Here is a tiny trained network, its code and every weight. The questions are about switching its units off for an input and a class, where a switched-off unit gives its printed mean instead of its output.

import numpy as np


def w(rows, s, z=0):
    codes = np.array(rows[::2]) - 128.0
    scale = np.full(codes.shape[1], s)
    scale[-1] = z or s
    return codes * scale


def norm(h):
    return h / np.sqrt((h * h).mean(-1, keepdims=True) + 1e-5)


def f(y):
    return y / 2 * (1 + np.tanh(0.7978845608 * (y + 0.044715 * y**3)))


def log_softmax(a):
    a = a - a.max(-1, keepdims=True)
    return a - np.log(np.exp(a).sum(-1, keepdims=True))


def net(x, mask):
    res = np.array(x, float).reshape(1, 3) / 4 @ E
    u = 0
    for l in range(4):
        y = f(norm(res) @ A[l][:, :-1].T + A[l][:, -1])
        res = res + np.where(mask[u : u + 4], y, B[l][:, -1]) @ B[l][:, :-1]
        u += 4
    return log_softmax(norm(res)[-1] @ U[:, :-1].T + U[:, -1])


A, B = {}, {}
E = w([
[107,58,92,198,115,175,89,133,237,78],'x0',
[46,65,107,95,254,116,191,151,139,79],'x1',
[134,195,133,37,122,163,116,64,193,198],'x2',
],0.008)
A[0] = w([
[198,78,158,217,90,126,90,145,250,85,235],'0.n1',
[164,124,156,129,164,40,191,126,1,141,247],'0.n2',
[29,204,108,97,137,101,191,152,132,153,127],'0.n3',
[238,133,108,195,99,202,155,18,121,153,194],'0.n4',
],0.0061,0.0014)
B[0] = w([
[132,149,122,61,85,124,185,141,155,174,255],'0.n1',
[160,43,119,187,104,138,144,77,123,69,239],'0.n2',
[151,105,108,105,146,138,18,90,165,181,165],'0.n3',
[114,157,247,196,134,120,88,151,159,161,194],'0.n4',
],0.012,0.007)
A[1] = w([
[52,46,222,131,73,107,170,203,110,115,146],'1.n1',
[94,192,135,177,233,108,113,110,103,85,22],'1.n2',
[42,208,82,113,206,178,182,175,117,120,138],'1.n3',
[129,139,168,69,100,76,118,120,2,48,1],'1.n4',
],0.0063,0.00086)
B[1] = w([
[86,127,226,148,82,178,79,5,117,116,254],'1.n1',
[224,134,109,149,179,71,110,179,71,84,112],'1.n2',
[103,199,134,174,114,122,95,124,35,97,153],'1.n3',
[101,115,143,19,124,94,179,165,150,55,164],'1.n4',
],0.012,0.0035)
A[2] = w([
[132,138,155,125,182,102,142,131,166,166,6],'2.n1',
[85,61,118,88,89,174,192,80,124,139,124],'2.n2',
[130,112,43,183,181,128,110,143,98,65,27],'2.n3',
[148,163,150,75,254,131,116,137,69,106,174],'2.n4',
],0.008,0.0018)
B[2] = w([
[166,177,152,163,104,164,172,105,63,81,130],'2.n1',
[178,106,112,84,133,104,193,181,89,56,254],'2.n2',
[71,156,82,154,160,29,128,247,153,158,172],'2.n3',
[216,163,127,207,98,155,107,72,141,100,161],'2.n4',
],0.011,0.0053)
A[3] = w([
[6,133,96,123,94,135,110,204,11,53,61],'3.n1',
[134,185,170,205,105,230,54,116,121,226,247],'3.n2',
[216,90,131,145,112,148,149,107,2,104,141],'3.n3',
[105,174,97,81,133,128,151,98,157,145,5],'3.n4',
],0.0085,0.0016)
B[3] = w([
[108,79,92,168,109,176,100,109,130,130,184],'3.n1',
[149,149,113,120,197,146,83,135,167,163,255],'3.n2',
[86,8,81,180,135,171,117,113,119,86,219],'3.n3',
[142,109,181,55,84,110,102,146,88,113,138],'3.n4',
],0.016,0.0086)
U = w([
[182,246,168,107,146,178,24,112,209,225,193],'0',
[135,164,178,41,73,144,211,172,161,115,58],'1',
[139,215,79,176,155,5,135,199,119,136,4],'2',
[95,38,66,154,123,176,118,93,125,92,234],'3',
],0.011,0.0022)

Each question gives the input, the list of numbers given to net, and the class t.
The units are the neurons (one row each of A and B). Each row of codes is followed by its name. A weight is (code - 128) times the scale printed after its matrix; where a second scale follows, it is the last column's (A, B and U).
mask holds one flag per neuron, layer by layer. A switched-off neuron (its flag False) gives its mean, the last column of its row in B, instead of its output. The means were averaged over made-up inputs and are rounded, as every weight is.
A unit's drop is (log p(t) with every unit on - log p(t) with that unit switched off) / (log p(t) with every unit on - log p(t) with every unit switched off).
The circuit of an input: a set's keep is (log p(t) with only the set's units on - log p(t) with every unit switched off) / (log p(t) with every unit on - log p(t) with every unit switched off). Starting from the 12 units with the biggest drops (on a tie, the unit counted first), units are removed one at a time, each time the one whose removal leaves the highest keep (on an exact tie, the one counted first), for as long as the keep stays at least 0.8.
units of the circuit, in order: the units of the circuit, biggest drop first
unit that matters most: the unit with the biggest drop
top k neurons: the k neurons with the biggest drops, biggest first
top k neurons in layer l: the k neurons of layer l with the biggest drops, biggest first
drop of u: that unit's drop, to one decimal
input [6,5,8], class 1: top 2 neurons : (3.n2; 3.n3)
input [3,-4,-4], class 0: unit that matters most : 0.n4
input [8,-2,-7], class 1: top 2 neurons in layer 3 : (3.n3; 3.n1)
input [5,0,6], class 0: top 2 neurons in layer 2 : (2.n2; 2.n3)
input [4,5,8], class 0: top 2 neurons : (0.n2; 0.n1)
input [6,0,-3], class 1: units of the circuit, in order : (0.n1; 3.n3)
input [8,-3,-8], class 1: top 3 neurons : (0.n1; 0.n2; 3.n3)
input [6,-1,-6], class 1: units of the circuit, in order : (0.n1; 3.n3)
input [3,8,4], class 0: top 2 neurons : (0.n2; 2.n2)
input [4,0,-2], class 1: top 2 neurons : (0.n1; 0.n2)
input [8,0,5], class 1: top 2 neurons : (0.n1; 3.n2)
input [-1,5,1], class 2: top 4 neurons : (0.n1; 1.n1; 2.n3; 3.n3)
input [2,5,0], class 2: top 4 neurons : (0.n1; 2.n3; 0.n2; 0.n4)
input [-7,-2,4], class 3: unit that matters most : 0.n2
input [2,6,-1], class 2: top 4 neurons : (0.n1; 2.n3; 0.n2; 1.n2)
input [-7,5,7], class 3: top 3 neurons : (0.n4; 0.n2; 3.n3)
input [-1,7,3], class 0: top 2 neurons in layer 2 : (2.n2; 2.n4)
input [8,0,-2], class 1: drop of 2.n2 : 0.0
input [4,-4,3], class 0: drop of 0.n4 : 0.2
input [5,-1,1], class 1: drop of 3.n2 : 0.1
